What each symbol does to the items:
i: TC->RZ, MR->FQ, SL->QG, QN->NQ, NM->ZD, SN->LG, ZG->DT, QG->RG, GB->TB, BD->HR, HP->SN, MB->DG, CH->SL, ZH->RP, DJ->GS, TB->MZ, QR->ZH, LG->BD, LQ->TC, RZ->JR, FQ->MP, SQ->QT, ZF->ZC, FZ->DJ, BB->JG, NT->FT, ZC->FS, ZZ->SZ, PC->NM, RP->TL, DT->RC, ZD->LQ, NQ->QR, NB->FP, HR->FZ, LJ->GB, PQ->BB, JG->MB, RC->BL, FP->HT, GL->BN, BQ->LJ, SZ->HG, QT->CH, HG->MR, FL->ZF, RG->FL, LT->NT, HT->GH, FS->ZG, TR->PC, GS->RJ, JR->CZ, BL->PQ, MG->LT, DG->QN, TL->NB, RJ->ZZ, MP->BQ, CZ->GL, FT->TR, MZ->MG, BN->SQ, GH->HP
o: TC->PC, MR->RJ, SL->BN, QN->BB, NM->NT, SN->FP, ZG->FL, QG->SQ, GB->FQ, BD->GH, HP->NB, MB->BL, CH->GL, ZH->DG, DJ->LG, TB->MP, QR->MB, LG->HT, LQ->TR, RZ->NM, FQ->ZZ, SQ->JR, ZF->SL, FZ->SN, BB->DT, NT->TB, ZC->QG, ZZ->FZ, PC->LT, RP->QN, DT->ZF, ZD->FT, NQ->JG, NB->QR, HR->HP, LJ->MR, PQ->ZG, JG->RC, RC->ZC, FP->ZH, GL->TC, BQ->HG, SZ->DJ, QT->CZ, HG->GS, FL->CH, RG->QT, LT->GB, HT->RP, FS->RG, TR->MG, GS->BD, JR->ZD, BL->FS, MG->LJ, DG->PQ, TL->NQ, RJ->HR, MP->SZ, CZ->LQ, FT->MZ, MZ->BQ, BN->RZ, GH->TL
q: TC->SQ, MR->TB, SL->FS, QN->NB, NM->CZ, SN->GS, ZG->JG, QG->ZG, GB->FT, BD->ZZ, HP->DJ, MB->RP, CH->ZC, ZH->GH, DJ->MR, TB->TR, QR->HT, LG->RJ, LQ->BN, RZ->QT, FQ->MZ, SQ->FL, ZF->BL, FZ->HG, BB->QR, NT->LQ, ZC->PQ, ZZ->BQ, PC->JR, RP->HP, DT->MB, ZD->GL, NQ->FP, NB->LG, HR->SZ, LJ->NT, PQ->NQ, JG->ZH, RC->DG, FP->BD, GL->QG, BQ->LT, SZ->LJ, QT->ZF, HG->GB, FL->RC, RG->DT, LT->ZD, HT->HR, FS->BB, TR->RZ, GS->FQ, JR->CH, BL->QN, MG->NM, DG->TL, TL->SN, RJ->MP, MP->MG, CZ->SL, FT->TC, MZ->PC, BN->RG, GH->FZ
g: TC->LQ, MR->HG, SL->CH, QN->DG, NM->PC, SN->HP, ZG->FS, QG->SL, GB->LJ, BD->LG, HP->GH, MB->JG, CH->QT, ZH->QR, DJ->FZ, TB->GB, QR->NQ, LG->SN, LQ->ZD, RZ->TC, FQ->MR, SQ->BN, ZF->FL, FZ->HR, BB->PQ, NT->LT, ZC->ZF, ZZ->RJ, PC->TR, RP->ZH, DT->ZG, ZD->NM, NQ->QN, NB->TL, HR->BD, LJ->BQ, PQ->BL, JG->BB, RC->DT, FP->NB, GL->CZ, BQ->MP, SZ->ZZ, QT->SQ, HG->SZ, FL->RG, RG->QG, LT->MG, HT->FP, FS->ZC, TR->FT, GS->DJ, JR->RZ, BL->RC, MG->MZ, DG->MB, TL->RP, RJ->GS, MP->FQ, CZ->JR, FT->NT, MZ->TB, BN->GL, GH->HT

In the rows, zero is written as 60.

The rows follow the links: the fewer symbols apart two items are, the more alike their rows tend to be.

Each row is also shifted at random along 6 hidden directions that mean nothing.

Row, then item:
[  83   45   66   72   66   65   65   68   67   67   69   57   47   76   47   66   59   62   61   54   49   66   70   60   59   63   62   53   73   64   57   60   62   61   62   67   62   68   50   58   56   58]; item TR
[  46   77   56   48   57   58   28   44   58   81   73   68   75   52   65   48   62   54   68   42   64   65   58   89   66   63   63   64   73   63   53   67   68   77   66   70   94   62   67   68   73   62]; item NQ
[  63   62   59   45   66   53   51   76   66   68   61   47   63   62   52   55   51   58   48   51   64   72   69   54   56   66   53   44   71   56   60   63   64   66   61   59   78   62   58   58   59   47]; item QG
[  40   73   51   60   69   56   55   68   65   70   42   60   59   54   48   49   53   66   48   55   64   87   65   74   46   67   55   42   76   68   56   58   43   69   67   68   85   58   67   67   61   50]; item QT
[  77   57   60   61   44   53   67   67   41   54   55   60   64   66   64   57   16   57   39   35   68   63   34   63   67   47   59   78   59   66   54   76   88   70   70   49   34   69   63   50   74   76]; item GS
[  69   60   62   61   64   62   82   61   68   41   54   66   57   69   53   75   46   49   42   85   60   63   58   22   54   53   66   62   40   46   57   48   59   58   68   44   47   73   50   47   63   67]; item LJ
[  55   71   57   36   60   61   57   66   62   45   52   63   78   52   75   59   51   46   55   75   71   63   53   57   64   63   55   67   47   66   61   54   47   72   64   44   67   63   64   60   75   63]; item TL
[  45   63   58   80   57   52   66   56   55   67   53   58   55   57   45   58   59   72   52   56   58   63   60   48   48   56   59   48   67   44   57   65   68   47   58   70   56   56   62   54   44   57]; item CZ
[  65   69   54   61   65   59   70   45   70   59   54   70   49   68   50   64   56   51   50   70   51   67   63   49   54   58   70   60   52   54   55   51   57   66   74   59   63   71   51   61   66   65]; item GB
[  52   44   68   78   69   73   76   78   57   42   48   69   67   71   70   75   53   67   53   73   64   67   50   57   57   48   60   66   51   66   52   56   57   51   61   48   37   69   59   63   65   70]; item HG
[  53   54   70   53   69   74   45   49   76   64   95   63   57   71   75   70   84   44   85   70   47   46   78   59   77   68   68   70   54   58   66   54   63   64   56   60   72   68   45   64   64   58]; item GH
[  84   48   69   77   52   53   50   43   58   87   87   57   48   72   44   62   70   68   66   39   48   51   69   54   59   55   69   54   77   38   53   71   93   47   55   80   63   61   49   54   43   58]; item LQ
[  58   88   44   47   46   37   52   33   56   81   56   52   47   46   46   36   60   58   53   39   59   54   66   63   56   67   62   53   65   46   68   68   72   64   65   73   77   50   62   60   56   50]; item RG
[  70   51   66   48   63   56   52   77   64   69   70   40   59   64   62   56   62   62   60   48   62   56   72   53   65   66   53   49   69   54   68   67   71   54   51   59   64   55   55   59   54   45]; item ZF
[  64   46   73   72   65   74   56   68   64   57   78   71   67   77   61   77   46   53   60   61   58   70   55   53   65   52   66   68   64   62   45   59   72   66   65   55   60   79   49   54   68   70]; item SZ
[  77   60   59   57   61   70   77   71   59   31   39   76   79   57   62   69   35   53   50   87   71   75   38   58   57   55   61   72   51   78   49   48   34   75   68   45   53   70   71   51   72   77]; item ZZ
[  81   44   58   66   74   67   70   79   63   65   43   56   48   77   62   59   67   77   59   47   57   72   63   89   54   59   56   54   68   79   59   61   54   55   65   62   50   61   58   86   66   58]; item NT
[  65   69   54   52   37   40   62   62   39   57   55   45   65   41   61   47   41   64   51   42   72   46   47   54   66   58   51   66   59   54   70   75   77   56   52   57   43   45   72   44   54   59]; item BL
[  87   66   55   42   58   45   61   70   54   65   40   54   76   55   56   52   51   70   40   57   76   70   49   58   49   55   53   47   63   49   52   65   64   53   62   53   63   53   68   62   59   57]; item SQ
[  86   64   63   56   57   61   47   32   61   73   76   77   66   70   58   66   62   50   61   59   56   61   55   63   62   51   77   68   60   48   43   58   79   66   72   64   75   74   51   60   70   74]; item MR
[  70   53   61   49   59   60   50   73   57   65   63   48   68   51   70   52   73   69   73   53   67   54   63   77   65   68   52   56   70   70   68   65   53   58   48   64   64   47   71   66   56   51]; item DT

Where do the symbols, taken in turn from left to right, take each start?
Answer with the item's name.
[  74   58   72   33   69   70   36   54   73   62   81   66   85   60   82   67   87   50   79   79   65   53   67   64   70   62   63   65   55   55   56   51   57   62   55   51   84   62   57   68   70   60]
q i q q: FQ
[  69   44   79   46   67   73   34   81   67   59   87   59   92   64   74   73   66   54   73   69   70   64   62   57   72   61   54   59   70   61   52   59   61   63   48   52   79   65   59   53   62   59]
q g o q o o: MB
[  60   71   56   62   58   51   54   38   61   77   61   64   59   53   45   54   78   66   60   61   57   59   65   56   50   60   66   47   66   39   55   58   64   50   59   73   77   53   62   58   47   55]
i i q g q: RC
[  44   70   55   60   56   62   65   51   63   51   66   63   48   58   64   57   49   44   64   61   54   53   61   61   70   65   65   73   49   71   69   57   58   78   65   59   56   67   59   56   69   65]
i q i o: FZ
[  48   62   59   73   64   59   66   56   62   63   49   62   60   53   50   61   76   73   59   73   61   61   64   49   47   59   60   46   60   48   57   55   48   44   55   67   62   51   64   58   43   57]
o q g i: SQ
[  54   62   62   82   51   54   78   48   58   54   61   61   51   53   38   67   54   63   51   74   56   55   60   20   51   59   65   53   57   37   60   56   61   48   56   66   50   56   59   32   38   60]
g o i o o g: GB
[  28   63   52   85   72   65   77   59   70   62   49   64   31   73   49   61   58   63   53   55   45   71   72   61   52   63   63   56   58   66   64   55   55   61   72   68   52   69   51   71   62   57]
g i o i: LJ
[ 112   63   51   51   52   49   72   61   49   57   36   60   66   53   48   52   46   69   48   57   70   67   42   69   50   55   60   57   64   65   53   63   52   60   65   60   54   52   72   56   58   67]
o q q g: BN
[  35   49   70   69   59   64   46   79   56   61   77   52   71   58   67   64   55   65   68   51   65   58   61   59   69   61   51   60   72   61   62   69   70   59   47   61   58   59   62   52   55   56]
o i q i: NQ
[  64   71   53   40   54   55   52   48   55   64   60   59   62   58   77   49   62   54   64   49   61   51   55   78   68   59   61   73   51   65   65   65   70   67   66   54   59   58   60   75   76   64]
g q q i o g: FZ
[  37   50   64   79   70   82   71   72   66   39   60   70   56   64   67   72   56   55   71   76   54   66   61   67   68   65   59   71   57   86   64   53   36   72   59   59   51   69   61   59   65   68]
q i g g: SZ
[  87   70   58   53   59   58   51   30   64   73   68   77   63   69   55   62   64   51   57   59   56   62   56   65   58   51   77   66   58   48   45   56   73   66   75   62   76   72   52   65   71   72]
o i g g o: FZ
[  54   63   56   77   54   50   68   58   52   65   49   59   55   55   43   56   47   71   46   54   62   66   55   50   49   57   60   51   68   49   56   65   65   53   61   68   55   57   66   48   48   60]
i o i q g: BN
[  53   58   66   59   50   54   47   73   57   67   83   44   61   57   52   56   38   52   58   38   61   57   64   50   72   67   53   59   77   60   65   75   80   71   54   65   65   60   60   39   54   51]
q g q o q q: LG
[  79   73   56   56   48   61   66   33   58   46   59   80   67   50   57   64   51   48   62   79   61   57   44   56   63   56   71   78   47   61   53   51   49   74   68   60   63   66   66   46   67   79]
i o g o: HP
[  85   44   72   41   65   66   51   78   73   55   82   46   71   60   65   68   74   56   75   73   62   52   75   44   69   71   54   52   65   57   67   56   51   57   44   56   72   55   57   50   50   46]
q o g g: FS
[  40   73   46   78   64   56   69   46   64   73   50   64   26   67   40   50   51   58   53   41   44   73   70   74   50   67   68   56   68   69   62   61   58   73   77   77   65   69   54   69   62   59]
g i i g: LT
